Both labels of each row
-2.080,-0.723,-1.582,-6.660,-3.194,3.022,-2.829,2.140,-6.465,2.136,3.581,0.861,-3.310,-1.136,-4.586,-0.313,3.055,-0.432,3.897,-8.173,0.923,-1.958,-1.903,-0.154,-1.439,4.604,-2.064,0.591,1.062,-0.021,-0.054,6.069,-1.787,-0.348,-3.924,-2.021,2.765,-1.237,-3.141,1.716,1.775,3.496,0.968,-0.865,0.581,2.738,1.672,6.581,-1.071,0.966,-0.280,0.620,-0.453,-4.183,0.344,0.826,-1.441,-3.372,2.002,0.759,2.218,-0.372,2.481,1.509,1.581,2.020 : Zn Zf
0.801,-0.708,3.910,-1.976,1.920,1.219,-3.592,-5.167,4.368,0.644,-1.817,-3.657,1.988,0.252,1.214,4.746,0.321,-4.715,-0.700,-1.241,1.018,5.771,-0.149,2.169,3.730,2.992,1.350,-1.110,-6.142,-1.227,-1.235,-1.190,3.019,-1.420,4.008,2.774,-1.074,3.457,3.218,3.555,-6.986,-2.437,-2.210,1.681,5.154,-1.876,-0.222,-6.871,-1.745,2.875,-1.857,1.165,1.365,-2.711,-0.625,0.274,-6.441,3.053,-2.420,-2.091,-0.947,0.509,0.010,0.891,-2.199,-8.222 : Tl Zf
0.337,0.294,-0.387,-0.172,-1.804,2.007,1.966,1.359,0.327,0.794,-0.894,-2.279,-1.653,1.096,-0.381,-1.384,1.104,-0.261,0.978,-0.088,0.056,-1.050,1.091,-0.658,-1.678,-0.226,-0.952,-0.026,-3.578,2.245,0.941,2.957,-1.334,0.134,1.440,-0.927,-1.501,1.016,-0.278,0.155,0.495,-0.008,-1.632,-2.427,1.267,-0.956,0.124,4.242,1.097,-1.125,0.566,-1.104,1.159,-1.403,0.535,-0.500,-2.624,1.859,-0.970,-1.104,0.873,-2.713,-0.798,-2.412,0.523,-0.732 : Zn ml
-0.640,-1.049,1.195,2.219,0.325,-1.145,-3.622,-1.105,0.824,-1.487,0.209,1.287,3.365,-0.600,1.412,2.322,-2.770,-1.137,-1.632,5.844,-1.307,2.926,-1.359,2.814,4.376,1.509,1.273,-2.039,-0.559,-1.122,-0.885,-2.461,2.783,-1.196,-0.609,1.948,0.395,0.498,3.802,-1.020,0.506,0.809,-1.129,4.281,-0.284,-0.014,1.929,-4.840,0.117,1.174,-0.658,0.909,-1.242,1.151,-2.322,1.038,0.533,1.411,-1.626,-0.847,-1.181,-1.089,-1.443,1.842,-0.466,-3.848 : zg lz
-0.498,-0.267,2.243,-1.835,-0.939,2.284,-3.284,2.811,-1.814,-0.526,0.960,1.643,0.230,-0.063,1.190,3.915,0.071,-1.865,-0.567,4.785,3.852,6.786,0.848,4.268,1.295,2.505,-1.236,-3.283,-0.479,-0.118,-0.969,-1.475,1.843,-0.563,-1.068,1.403,0.568,-0.494,0.456,-1.237,2.180,4.170,-0.775,4.197,1.120,0.513,2.832,-3.781,0.066,-0.411,-2.273,0.189,-1.265,-2.536,0.619,1.468,-4.559,-0.415,-2.441,-0.423,-2.307,-1.671,1.426,1.388,0.104,-3.723 : zg Zf
0.099,-0.809,2.572,-1.233,0.935,0.448,-4.618,-1.764,0.364,0.596,0.597,-0.940,-0.048,-0.767,-0.180,4.783,-0.054,-2.196,0.120,-0.619,1.415,4.663,-0.359,3.181,2.190,0.786,0.708,-0.474,-2.048,-2.136,0.441,-1.252,2.148,-0.561,1.389,0.353,-1.543,0.698,2.215,1.930,-2.132,-0.294,0.663,2.389,1.848,-0.442,1.238,-5.928,-0.843,1.507,-2.242,1.461,-0.449,-1.293,-1.217,0.070,-5.042,0.136,-1.061,-1.192,-0.813,0.822,1.241,3.021,-1.544,-4.189 : rz Zf
0.773,-0.119,1.671,1.487,0.366,0.899,-0.919,0.970,2.841,0.002,0.690,0.881,1.689,-0.241,-1.106,1.385,-0.177,-1.843,-0.888,4.366,1.085,4.269,1.301,2.852,-0.721,0.816,-0.438,-0.737,-1.782,1.136,-0.879,-1.009,1.446,-0.331,-0.997,1.278,-0.800,0.522,0.304,-1.135,0.773,1.948,-2.394,3.666,-1.793,-2.096,0.023,-2.824,-0.047,-1.161,0.621,-0.063,0.386,-0.695,1.151,-0.017,-0.428,0.891,-1.311,0.127,-1.035,-1.627,0.158,-0.274,2.024,-2.573 : zg Jc
0.555,-0.419,1.337,-0.078,2.992,-0.747,0.000,-3.261,4.737,-0.415,-1.588,0.566,0.426,0.377,0.044,1.900,-0.852,-5.206,-1.028,-1.901,-0.453,4.832,-0.862,-1.284,-0.874,-0.828,0.024,0.920,-1.487,4.229,0.144,-1.102,1.672,-0.704,2.323,0.928,0.711,1.868,1.006,4.369,-3.160,-0.006,-3.980,0.929,1.424,-1.880,-0.650,-0.001,-2.777,0.723,1.812,0.550,2.270,-0.911,0.840,0.200,-3.055,1.068,-2.535,-0.642,-0.733,-0.237,0.124,-0.471,0.024,-3.716 : Tl Zf
0.136,0.139,-1.515,0.481,-0.803,-0.694,-0.166,-1.527,1.510,0.843,0.328,-2.894,-0.513,-0.352,-1.741,-2.751,0.292,1.338,1.809,-3.643,-2.406,-5.957,-0.598,-0.590,-1.032,-0.049,0.581,1.401,-2.550,-1.980,1.208,2.733,-2.765,0.186,1.290,-1.959,-2.999,0.577,0.333,-0.712,-1.258,-2.208,-0.713,-1.741,0.108,-0.153,-2.451,2.603,1.890,0.599,-0.179,-0.980,0.341,1.992,-1.276,-0.501,0.731,1.749,2.019,-0.122,4.682,-0.844,-1.855,0.444,-0.621,1.235 : Zn lz
0.298,-0.701,-1.402,0.535,-0.332,0.465,-2.677,-0.367,-1.766,-0.423,1.047,1.361,-0.651,-0.256,0.491,-1.513,0.159,0.178,2.668,0.114,-0.381,-1.427,-1.777,0.583,0.546,1.419,-0.759,-0.762,-0.776,0.803,1.268,1.185,-0.979,-0.346,0.305,-0.375,-1.712,-0.180,0.166,-0.003,2.121,2.173,-2.272,2.318,-0.037,-0.035,1.378,3.247,0.164,0.336,-0.597,0.508,-2.029,-0.264,0.076,0.495,-1.705,1.903,1.608,-1.335,1.718,-2.888,-0.597,2.537,-0.276,-0.511 : Zn lz
-1.490,1.455,1.406,-3.287,-0.752,2.409,-3.993,0.964,-1.477,-0.407,0.846,2.846,0.993,-0.798,0.087,3.169,0.588,-5.151,-0.043,0.996,1.321,6.354,-1.783,1.353,3.438,5.260,-0.052,-2.998,-1.480,2.071,-2.341,0.242,3.569,-1.558,-1.373,2.224,3.869,1.500,-0.327,1.703,0.202,3.791,-1.737,4.272,2.305,0.162,3.463,-1.045,-2.275,1.752,-0.163,2.067,-0.796,-4.858,1.046,1.428,-3.535,-0.196,-1.784,-0.506,-3.021,-1.077,2.278,0.776,0.061,-3.946 : zg Zf
